Moves between elements:
σ: j762->j517, j627->j309, j611->j920, j309->j627, j278->j419, j689->j44, j532->j545, j305->j519, j19->j756, j519->j305, j144->j158, j44->j689, j185->j268, j419->j278, j815->j64, j226->j816, j158->j144, j756->j19, j193->j956, j948->j550, j591->j670, j670->j591, j160->j295, j268->j185, j545->j532, j64->j815, j802->j188, j295->j160, j10->j78, j792->j847, j956->j193, j361->j207, j376->j121, j328->j348, j795->j231, j488->j248, j78->j10, j816->j226, j847->j792, j207->j361, j231->j795, j920->j611, j121->j376, j550->j948, j188->j802, j517->j762, j348->j328, j248->j488
λ: j611->j328, j278->j121, j689->j591, j532->j231, j19->j64, j144->j488, j44->j670, j419->j376, j815->j193, j226->j160, j158->j248, j756->j815, j591->j517, j670->j762, j160->j627, j545->j795, j64->j956, j295->j309, j10->j920, j792->j207, j361->j550, j376->j802, j795->j305, j488->j268, j78->j611, j816->j295, j847->j361, j207->j948, j231->j519, j920->j348, j121->j188, j248->j185
γ: j762->j519, j627->j268, j611->j121, j309->j185, j278->j78, j689->j545, j532->j44, j305->j517, j19->j847, j519->j762, j144->j226, j44->j532, j185->j309, j419->j10, j815->j207, j226->j144, j158->j816, j756->j792, j193->j948, j948->j193, j591->j795, j670->j231, j160->j488, j268->j627, j545->j689, j64->j361, j802->j348, j295->j248, j10->j419, j792->j756, j956->j550, j361->j64, j376->j920, j328->j188, j795->j591, j488->j160, j78->j278, j816->j158, j847->j19, j207->j815, j231->j670, j920->j376, j121->j611, j550->j956, j188->j328, j517->j305, j348->j802, j248->j295
ρ: j762->j670, j627->j160, j611->j78, j309->j295, j305->j795, j519->j231, j185->j248, j815->j756, j193->j815, j948->j207, j591->j689, j670->j44, j160->j226, j268->j488, j64->j19, j802->j376, j295->j816, j956->j64, j361->j847, j376->j419, j328->j611, j795->j545, j488->j144, j207->j792, j231->j532, j920->j10, j121->j278, j550->j361, j188->j121, j517->j591, j348->j920, j248->j158
φ: j762->j802, j627->j956, j611->j248, j309->j193, j278->j816, j689->j278, j532->j10, j305->j328, j19->j44, j519->j348, j144->j847, j44->j419, j185->j948, j419->j226, j815->j591, j226->j19, j158->j792, j756->j689, j193->j517, j948->j305, j591->j121, j670->j376, j160->j64, j268->j550, j545->j78, j64->j670, j802->j627, j295->j815, j10->j144, j792->j545, j956->j762, j361->j231, j376->j160, j328->j185, j795->j611, j488->j361, j78->j158, j816->j756, j847->j532, j207->j795, j231->j920, j920->j488, j121->j295, j550->j519, j188->j309, j517->j188, j348->j268, j248->j207

The rows follow the links: the fewer symbols apart two elements are, the more alike their rows tend to be.

Rows with their elements:
[525, 715, -392, -182, 580, -220, -188, -258, 421, -511, 526, -803, -6, 179, -520, -504, 562, -293, -255, 776, -436, -275, 359, -534, -823, -47, -227, -78, 174, -107, 11, 656, -668, -366, -440, -801, -395, -607, -63, 101, -780, 374, -268, 722, -543, -202, -379, -343, 208, -346, -383, 495, -103, -88, 453, 367, 663, 412, -159, -399, 546, -464, 660, 494, 338, -422, 9, -103] | j550
[80, -801, -145, 217, -344, 722, -500, 0, -569, 243, -794, 663, 382, -311, 294, 711, -629, 355, 118, -481, 647, 219, 78, -53, -71, 418, 453, -258, -462, -388, 1109, -722, 591, 249, 765, 11, 878, 634, 47, 484, 261, -541, 404, -118, 790, 89, -166, -622, -871, 285, 232, 56, -642, 71, -165, -385, -60, -346, 434, -232, 41, -393, -482, 123, -84, 498, -40, -599] | j295
[391, 679, 759, -325, -88, -724, 308, -365, 287, -18, -155, 481, -348, 183, -94, -492, -595, -832, 180, 442, 461, 557, -100, -683, -135, -434, -198, -381, -352, 322, -647, 670, 392, -13, -57, -411, -758, -528, -44, -400, -283, -322, -101, 141, -547, 617, -1033, 350, 817, 546, 98, 560, 358, -234, 510, 395, 229, -484, -253, 870, 616, 393, 529, 217, -613, -492, 162, 555] | j762
[-369, 583, -771, -277, -66, 804, -646, 101, 366, 139, 519, -501, 163, 449, 236, -630, 328, 546, 173, 473, -389, -545, 710, 455, 183, 222, -231, 523, 579, 576, 596, 823, -562, 115, -283, 423, -409, -606, 106, 529, 301, 532, -136, 127, -462, -360, 790, -188, 194, -402, 396, -607, -441, -219, -390, 435, -278, 697, -208, -862, -602, -411, 273, -129, 282, -467, -383, -600] | j144
[-455, 691, 21, 21, 220, -232, 575, 141, 394, -145, 397, -464, -394, 214, -99, -552, 626, 328, -63, 611, -439, -88, -413, 510, -140, -345, -249, 544, 542, 237, -817, 526, -545, -191, -465, 472, -717, -623, 144, -667, -351, 417, -198, 300, -852, -85, 1059, 840, 828, -405, -119, -640, 592, -274, -171, 450, 203, 404, -281, 190, -496, 601, 369, 181, 296, -494, -362, 569] | j532
[194, -643, 186, 361, 179, -486, 498, -90, -460, -131, -219, -613, -110, -325, -102, 427, 659, -255, -11, -48, -511, -131, -1042, -92, -132, -405, 425, 149, 311, -675, -789, -655, -598, -393, 726, -206, 903, 653, -49, -575, -430, 506, 477, -209, 845, -783, 109, 526, 62, -523, -214, 54, 664, 90, 160, -415, 269, 575, 580, 342, -22, 534, -109, 182, 887, 442, 192, 571] | j795
[85, -562, -292, 525, 802, 58, -62, -102, -230, -703, -327, -566, 192, -306, -664, 498, 569, 30, -268, 109, -407, -281, -192, -142, -587, 124, 231, 167, 437, -1129, -33, -549, -562, -473, 782, -212, 664, 507, -68, -74, -692, 164, 479, 372, 586, -466, 212, -76, -511, -376, -736, 29, -14, 184, 186, -568, 621, 472, 455, -577, -178, 20, -69, 364, 842, 459, -179, 64] | j207
[155, -512, 740, 409, 144, -539, 470, 136, -458, -105, -367, 576, -397, -252, -386, 672, -358, 3, -70, -432, 463, 577, -888, 64, -244, -475, 214, 84, -272, -498, -657, -565, 516, -82, 596, -151, 947, 578, 27, -599, -229, -378, 410, -15, 552, 255, -413, 479, -18, 479, -168, 169, 302, 425, 98, -328, 171, -268, 472, 1059, 95, 387, -176, 10, 77, 433, 196, 528] | j591
[94, 595, -657, 341, 605, 124, -14, 87, 566, -670, -253, -681, 198, -362, -464, -648, 642, -74, -107, 834, -527, -400, -227, -91, -870, 195, 308, 106, 455, -255, 49, 585, -915, -598, 802, -24, -35, -495, 76, 150, -937, 282, 130, 613, -513, -188, 427, -98, 302, -428, -553, 76, 48, 356, -99, 459, 946, 221, 256, -518, -250, 163, 69, 525, 973, -506, 181, -124] | j361

Each walk starts at a row. The symbols on each line, taken left to right, move it on to the next element.
Each answer is a row, close to the row of the element it stands for.
[-113, -522, -898, 362, -110, 635, -302, 136, -500, 271, -416, -542, 388, -280, 219, 381, 324, 312, 122, -626, -430, -747, 1, 28, -18, 624, 445, -40, 324, -411, 670, -505, -738, 73, 788, -69, 950, 426, 295, 403, 292, 363, 212, -556, 578, -377, 395, -671, -941, -507, 214, -36, -431, 305, -152, -502, -188, 463, 445, -752, 100, -512, -489, -246, 1281, 265, -77, -664]
σ ρ σ λ σ γ γ
[9, 704, -798, 362, -55, 397, -651, -82, 623, 176, -123, -551, 327, -172, 17, -575, 534, 198, 108, 228, -416, -548, -92, 232, 98, 489, 242, -156, 291, 399, 706, 423, -776, 22, 651, -11, -42, -670, -4, 375, 364, 458, 399, -581, -586, -103, 432, -636, 82, -353, 21, -2, -413, 118, 50, 305, -178, 137, 287, -1172, 33, -463, -605, -307, 770, -631, 310, -658]
σ γ σ φ σ φ ρ σ
[-370, 513, 903, -197, 232, -202, 356, 434, 725, -166, 21, 444, -334, 43, -294, -513, -822, 364, -119, 457, 284, 661, -20, 375, -69, -326, -161, 459, -216, 350, -496, 654, 522, -57, -320, 443, -485, -749, -78, -561, -422, -404, -256, 304, -680, 470, 391, 723, 793, 385, -90, -474, 411, -81, -511, 392, 117, -499, -273, 719, -707, 567, 363, -13, -624, -426, -170, 388]
[-69, 579, 39, 413, 131, -483, 408, -202, 437, -61, -76, -548, -574, -244, 53, -562, 537, -98, 93, 618, -390, -62, -1055, 240, -64, -377, 236, 73, 474, 154, -944, 735, -825, -113, 641, -117, 73, -594, 128, -451, -193, 548, 514, 170, -419, -140, 383, 447, 913, -466, -98, -48, 453, 170, 32, 317, 163, 490, 467, 364, 2, 761, -459, 28, 1086, -348, -43, 808]
λ φ φ ρ γ
[-103, 702, -297, 283, -44, 872, -588, -103, 477, 35, -617, 566, 323, -379, 241, -510, -415, 103, 63, 301, 558, 101, 72, 38, 105, 558, 369, 97, -290, 721, 867, 648, 674, 142, 781, 84, -230, -535, 92, 616, 498, -528, 425, -328, -693, 667, -437, -636, 107, 629, 105, 0, -583, 266, -25, 398, -110, -468, 423, -389, 49, -492, -458, -311, -6, -366, -31, -695]
φ φ γ γ φ
[-107, 376, 280, 150, -616, -32, 287, -162, 567, 647, -788, 669, -43, -501, 625, -432, -512, 14, 375, -215, 497, 497, -390, 136, 766, 196, 198, -226, -408, 1227, -202, 542, 615, 427, 673, -10, -121, -399, 52, 6, 755, -459, 346, -819, -531, 736, -310, 256, 400, 456, 610, 67, 169, 370, 48, 426, -797, -645, 414, 418, -90, 89, -799, -503, -172, -377, -86, 207]
[-42, 639, 842, 353, 84, -751, 507, 124, 509, -114, -557, 490, -347, -376, -134, -458, -541, -158, -58, 556, 381, 759, -1066, -38, -166, -479, 352, -9, -423, 422, -538, 587, 344, -234, 567, -7, -110, -654, -129, -252, -302, -549, 360, -21, -756, 498, -328, 584, 1062, 485, -164, -73, 529, -8, 53, 570, 78, -566, 341, 828, -87, 505, -521, 78, -48, -326, -47, 446]
ρ σ λ φ γ
[-431, -466, -261, 544, -767, -33, -6, -122, -459, 663, -209, -494, -29, -237, 601, 468, 473, 106, 242, -999, -434, -230, -523, 77, 734, 18, 287, -139, 424, 155, -221, -658, -512, 499, 570, -20, 493, 592, 12, -113, 501, 566, 576, -771, 436, -534, 187, 193, -430, -364, 642, 153, 34, 215, 178, -356, -663, 474, 197, -45, 51, 245, -655, -537, 655, 385, -1, 140]
σ γ φ ρ σ
[-474, -686, -91, -262, -218, 915, -430, 144, -697, 232, -56, 567, 218, 351, -42, 560, -420, 630, -32, -679, 372, 40, 891, 553, 139, 550, -123, 287, -279, -199, 504, -798, 770, 334, -548, 359, 178, 453, 178, 531, 294, -234, -456, 121, 804, 310, 290, -390, -910, 466, 146, -620, -533, -35, -519, -355, -237, -273, -249, -286, -477, -523, 176, -103, -783, 353, -201, -852]
[-135, 565, -449, 320, -635, -125, 185, 147, 675, 956, -219, -632, -144, -319, 484, -442, 574, -113, 230, -260, -403, -426, -643, 117, 865, -27, 175, -257, 348, 1158, -134, 495, -585, 544, 784, 216, -64, -748, -51, -8, 580, 435, 527, -756, -507, -101, 265, 145, 656, -612, 344, 75, -4, 201, 117, 115, -857, 102, 300, -178, 68, -42, -672, -568, 822, -475, -157, 260]
λ σ σ γ ρ σ
[0, -870, 462, 348, -634, -57, 74, -96, -424, 924, -416, 518, -41, -533, 648, 429, -422, -140, 246, -926, 153, 321, -581, 150, 638, -189, 363, -319, -196, 186, 22, -277, 595, 651, 503, 117, 697, 588, -28, -77, 655, -341, 242, -811, 710, 229, -280, 55, -491, 412, 351, 77, 91, 319, 83, -482, -770, -593, 528, 566, 79, 226, -796, -400, -111, 481, 49, 71]
ρ σ σ σ
[-550, 516, 264, -301, -685, 319, 20, 352, 796, 591, 53, 617, -38, 171, 375, -381, -564, 297, 34, -45, 557, 423, 56, 780, 604, -20, -228, 270, -279, 1088, -152, 677, 529, 532, -474, 525, -364, -668, -77, -241, 648, -356, -178, -530, -821, 605, 124, 305, 507, 314, 623, -524, 75, -71, -309, 574, -783, -202, -309, 304, -507, -116, -296, -516, -935, -519, -357, 8]
[-613, -636, -547, -168, -224, 1040, -337, 267, -663, 177, 390, -623, 331, 133, 147, 228, 515, 704, 101, -680, -491, -389, 756, 238, -6, 276, -122, 410, 172, -377, 442, -703, -701, -89, -461, 295, 184, 437, 134, 345, 380, 383, -192, -6, 593, -480, 872, -12, -744, -581, 160, -587, -545, -108, -600, -677, -223, 434, -147, -726, -698, -485, 110, -208, 269, 160, -155, -761]
λ σ γ φ ρ λ
[181, 675, 323, 262, 833, 170, -137, 170, 281, -611, -485, 460, -25, -244, -690, -530, -404, 153, -269, 883, 402, 317, -638, -88, -676, -3, 432, -5, -353, -295, 125, 596, 904, -439, 808, -33, 134, -607, -238, 30, -792, -446, 455, 433, -702, 523, -531, -146, 274, 283, -602, 170, -189, 259, -51, 455, 641, -420, 327, 23, -47, -91, -7, 707, 141, -500, -136, -326]
ρ σ λ ρ φ
[-477, -617, 1025, -146, 249, -292, 397, 305, -273, -458, 176, 733, -368, 289, -148, 527, -663, 232, -254, -365, 470, 610, -78, 456, -323, -697, -260, 558, -373, -620, -619, -699, 798, -63, -47, 457, 229, 633, 266, -542, -254, -485, -395, 434, 504, 161, 104, 808, -187, 472, 101, -536, 406, -239, -136, -276, 250, -606, -165, 994, -680, 531, 318, 330, -749, 596, -314, 562]
[560, 598, 167, -144, 116, -903, 551, -204, 342, -64, 554, -389, -408, 111, -104, -627, 645, -757, -164, 598, -553, -148, -361, -409, -295, -398, -149, -430, 343, 399, -937, 713, -559, -177, -292, -486, -594, -325, -69, -526, -461, 698, -317, 458, -630, -347, -132, 86, 763, -377, -341, 590, 409, 42, 629, 403, 81, 286, -258, 363, 538, 573, 347, 66, 224, -436, 291, 587]
γ γ ρ ρ φ φ φ σ
[-294, -673, -624, -129, 795, 388, -93, 266, -280, -758, 444, -596, 7, 142, -584, 277, 611, 379, -188, 95, -173, -492, 332, 172, -559, 17, -25, 567, 437, -1120, 61, -650, -418, -462, -377, 328, 399, 446, 58, 135, -647, 297, -135, 771, 273, -393, 892, 36, -320, -513, -660, -489, 35, -129, -419, -361, 608, 676, -222, -379, -491, -106, 563, 680, 209, 475, -195, -255]
φ φ σ γ γ
[-672, 479, -379, -28, -467, 383, 203, 250, 641, 727, 420, -459, 58, 180, 348, -672, 565, 524, 113, -327, -417, -270, 119, 520, 575, -153, -338, 334, 503, 1171, -183, 605, -829, 527, -315, 420, -630, -742, 195, -290, 675, 360, -260, -482, -522, -125, 765, 620, 549, -439, 373, -543, -15, -365, -293, 333, -656, 420, -71, -116, -446, 60, -165, -447, 304, -459, -239, 197]
[-378, -628, -236, -70, -753, 148, 100, 317, -563, 437, 496, -569, -156, 241, 534, 520, 416, 394, 235, -1125, -264, -96, 20, 494, 624, -197, -169, 331, 495, 321, -265, -517, -746, 324, -425, 619, 21, 513, 172, 289, 605, 394, -369, -705, 562, -567, 800, 379, -318, -534, 642, -580, 127, -184, -107, -336, -644, 524, -138, -56, -702, 84, 90, -573, 215, 300, -523, -134]
φ φ φ σ γ σ γ
[-489, -816, 202, -144, 36, -102, 340, 390, -613, -436, 603, -510, -449, 128, -213, 419, 561, 342, -67, -240, -352, 57, -209, 506, -165, -351, -233, 538, 325, -899, -866, -718, -689, -162, -229, 645, 279, 487, 6, -519, -366, 513, -236, 462, 633, -648, 1096, 784, -308, -715, -131, -382, 394, -61, -304, -349, 140, 302, -353, 258, -548, 641, 289, 19, 314, 488, -270, 657]
φ φ γ φ σ λ σ λ
[509, -572, 252, -147, 465, -123, 106, -148, -610, -830, 36, 575, 103, 52, -438, 495, -608, -485, -301, 352, 437, 182, 428, -588, -559, -151, -85, -236, -405, -1040, 375, -259, 672, -452, -458, -369, 168, 545, -57, 80, -660, -384, -185, 570, 618, 209, -817, -180, -314, 416, -581, 558, -67, -199, 396, -421, 533, -345, -106, 302, 666, 55, 570, 581, -596, 281, 173, -108]
[-164, -730, 253, -249, 646, 435, -247, 293, -218, -654, -222, 415, 35, 129, -475, 481, -376, 485, -321, 403, 349, 252, 380, 428, -706, -8, -135, 526, -226, -1083, 141, -540, 731, -348, -284, 411, 132, 430, -35, 174, -573, -485, -173, 777, 840, 379, 219, 88, -377, 374, -439, -547, -312, -121, -513, -380, 554, -226, -228, 210, -498, -85, 281, 651, -692, 287, -212, -181]
φ σ λ σ φ ρ
[-731, -478, 541, -165, -616, 242, 241, 396, -269, 647, 126, 545, -165, -8, 626, 736, -268, 640, 187, -1069, 327, 307, 237, 543, 704, -24, -75, 224, -375, 164, -70, -631, 517, 645, -275, 737, 183, 617, -14, -31, 797, -451, -233, -389, 601, 167, 188, 230, -513, 371, 340, -490, 65, -66, -361, -451, -647, -333, -79, 436, -700, 215, -197, -464, -779, 312, -260, 118]
σ γ φ λ ρ γ
[-372, 761, -14, -1, -352, 886, -468, 195, 447, 154, 3, 471, 207, 249, 158, -347, -453, 683, 114, 272, 476, -88, 787, 666, 79, 399, -168, 407, -438, 757, 824, 819, 527, 71, -425, 459, -449, -731, 47, 591, 239, -295, -268, -187, -685, 600, 352, -189, 263, 487, 258, -703, -277, -313, -429, 579, -281, -421, -289, -422, -546, -500, 123, -107, -757, -517, -42, -518]
[375, 678, -651, 63, 71, 153, -310, -228, 340, -6, 590, -558, 491, -20, 63, -743, 645, -191, 137, 357, -318, -670, 494, -623, 4, 521, -325, -449, 196, 655, 525, 648, -688, 269, -304, -337, -576, -441, -90, 530, 277, 484, -269, 5, -581, -343, -141, -717, 228, -407, 295, 430, -454, -15, 209, 292, -186, 333, -418, -962, 672, -659, 240, -309, 166, -623, 413, -562]
σ φ φ σ σ φ
[410, -604, -232, -308, -769, -364, -90, -122, -444, 652, 445, -549, -50, 225, 695, 411, 673, -318, 209, -1085, -347, -409, 241, -530, 706, -137, -215, -551, 558, 156, -301, -559, -554, 547, -403, -374, 242, 956, -31, -119, 630, 127, -252, -552, 406, -423, -150, -36, -447, -505, 503, 587, 102, -77, 310, -330, -701, 359, -236, -260, 740, 22, -240, -470, 341, 492, 128, 475]
ρ σ λ σ σ γ
[497, 606, 295, -272, -736, -324, 11, -263, 318, 616, 48, 571, -105, 322, 499, -408, -616, -449, 204, -213, 587, 459, 115, -248, 702, -239, -42, -793, -500, 948, 127, 589, 497, 250, -405, -455, -544, -512, -245, -156, 650, -383, -283, -532, -457, 646, -715, -422, 449, 444, 614, 547, -26, -189, 427, 245, -636, -552, -311, 290, 286, 131, -281, -515, -478, -523, 225, 147]
